The rows lie along a hidden order. The number after each row says roughly how far along it the row is, from 0 to 15. A new part has a new order.
(in the rows, 100 means zero)
[100 102  79 100  98  86  63 106 103  72  91 102  62 170  82  99  97  66
 100  78  72 101 115 140  93  91  95  87 110 100 120  96] => 2
[100 102  77  96 102  86  65 104 101  88  99 109  46 189  78 106  96  66
  97  80  79 105 131 118  92  98  96  90 106  96 126  95] => 7
[101 103  74  93 108  85  72 105 102  98  98  99  89 194  84 105  94  78
  95  83  85 108 128 104  91 105  98  91 104  89 125  95] => 13
[ 99 103  79  96 102  87  61 103 101  88 100 108  51 184  81 105  95  71
  97  80  81 104 127 125  91  99  95  88 105  97 125  95] => 8
[100 101  73 100  99  87  59 106 103  70  92 102  60 163  83  99  97  61
 100  77  74 102 113 148  94  89  95  87 109 100 120  95] => 0
[100 100  88 104  96  89  65 109 103  71  95  90  87 163  82  98  98  60
 103  79  66 102 111 144  97  90  96  87 109 102 117  96] => 7
[ 98 102  86 103  94  88  69 104 102  77  96 103  55 161  80 100  99  61
 102  81  67 101 110 145  95  90  94  87 108 102 117  97] => 5
[105 100  78  98 109  86  71 112 106  70  88  73 145 176  94  93  93  75
 101  82  76 106  99 132  94  97 100  90 109  88 110  93] => 5
[100 103  78  94 105  85  67 104 102  97 100 103  61 188  84 106  94  81
  96  86  84 106 127 107  92 103  97  89 103  92 122  94] => 15
[ 98 103  82  97 100  87  66 103 100  97 102 109  35 183  79 107  96  72
  97  85  83 105 124 113  93 101  96  89 103  98 126  96] => 15
[ 97 103  77  96  98  85  67 101 100  98 102 120   6 179  79 109  98  65
  98  82  83 103 134 117  92  98  94  89 104 100 127  97] => 15
[100 101  83 102  95  89  62 106 102  72  95  99  73 156  81  99  97  56
 102  77  73 100 110 148  95  90  96  87 109 102 119  95] => 2
[103 102  71  92 110  84  66 106 103  88  95  93  81 200  87 101  92  78
  95  84  84 109 126 116  90 102  99  89 107  86 122  94] => 7
[100 101  85 104  97  89  70 109 103  76  96  91  89 141  83 100  97  62
 104  79  68 102 106 136  96  92  97  88 107 101 114  95] => 7
[ 96 103  84 100  92  86  65 102  99  91 104 125   5 167  74 109  98  59
  99  79  74 102 127 130  93  94  93  87 102 106 127  97] => 9

[ 98  95 100  99 106  81 101  96  72  92  78 124  89 112 112 103  76 109
 107  99  83  78  88 109  95 108 147 109 109  43 111  99 113 107 115  84
  98 127  98  96 100 103  92  92 131 117] => 6
[114 112 121  95  88 130  78  96  88  92 126  88 100  91 109 118 145  73
 102  96 116 114 124  92  87  94  70  90 103 108  90 110  93  92 102 126
  88  98 122 123  95  89 131  86  86  89] => 1
[ 95 100  93 102 107  68 100  98  70  92  67 108  97 117 103  98  63 105
 109  96  87  98  95 116  98 103  96  91 113  71 118 106 108 102 122  95
  90 108 101  91 100 100 104  94 128 116] => 11
[ 96  81  93 127 114  78  71 119  58  92  68  94 102 133 127  80  79  93
 135 141 122 122  68 130 100 102 101  85 104  30 129 112  86 107 129 104
  81 124 135  91  97 105  97  94  54 154] => 13
[111 112 108  93  95  82  93  97 105 100 114  90  98  96  98  87 114  77
 110  77 108 109 110 107 104  92  82  82 105 142  89 103  96  74 114 123
  74  87 104 119  94  84  91  97  71  79] => 8
[ 92  91 109  95 103 118 120 110  95  90  97 130  97 108 115 123  85 118
 107 113  99  82  89 109  94 110 117 121  90  31 124 102 109 128  96  88
  87 130 108  81  97 110 150  88 148 134] => 1
[ 92  90 103  99 104 108 105 105  89  89  84 127  89 120 103 113  91 106
 119 115  96  65  80 113  94 112 109 123 100  30 127 102 111 130 119  87
  83 135 108  81  96 107 124  86 123 126] => 2
[ 95  87  92 108 116  73 100 108  74  93  68 110  98 124 122  86  57 107
 115 119  95  99  77 115 100 105 112  97 105  46 128 102 105 111 118  87
 102 113 103  83  98 106  88  97 103 134] => 9
[104 102  92 104 108  38  98 105  78  98  69  93 102 115 105  72  66  94
 110  85  99 122 102 124 109  96  77  78 115 129 111 105 100  88 130 103
  77  92 108 109  96  89  59 103  91  95] => 15
[ 96  91  81 102 109  55  94  90  92 100  74 109  86 120 108  84  76 115
 111 102  86  72  68 113 102 108 106 107 109  78 103  95 109  98 120  81
  99 125  93  82  99 104  57  98  99 102] => 9
[ 92  90 110 102 104 129 106 111  91  90 101 126  95 109 123 123  95 114
 112 125 109  99  84 111  90 108 119 120  94  37 122 102 103 130  99  93
  73 138 114  86  95 109 139  85 128 128] => 0
[108 108 110  87  95  81 105 108 109  97 109  98 100 100 107  94  99  89
 112  81 110 115 104 112 102  98  80  89  99 130 101 105  96  89 116 129
  41  97 112 122  92  85 117  94  96  95] => 7
[113 107 119 111  94 112  67 108  78  94 104  79 103 104 108  96 135  69
 112 113 128 132 118 108  94  88  74  74 103 110  93 112  81  85 111 134
  66  97 131 128  91  85 122  91  37 106] => 6
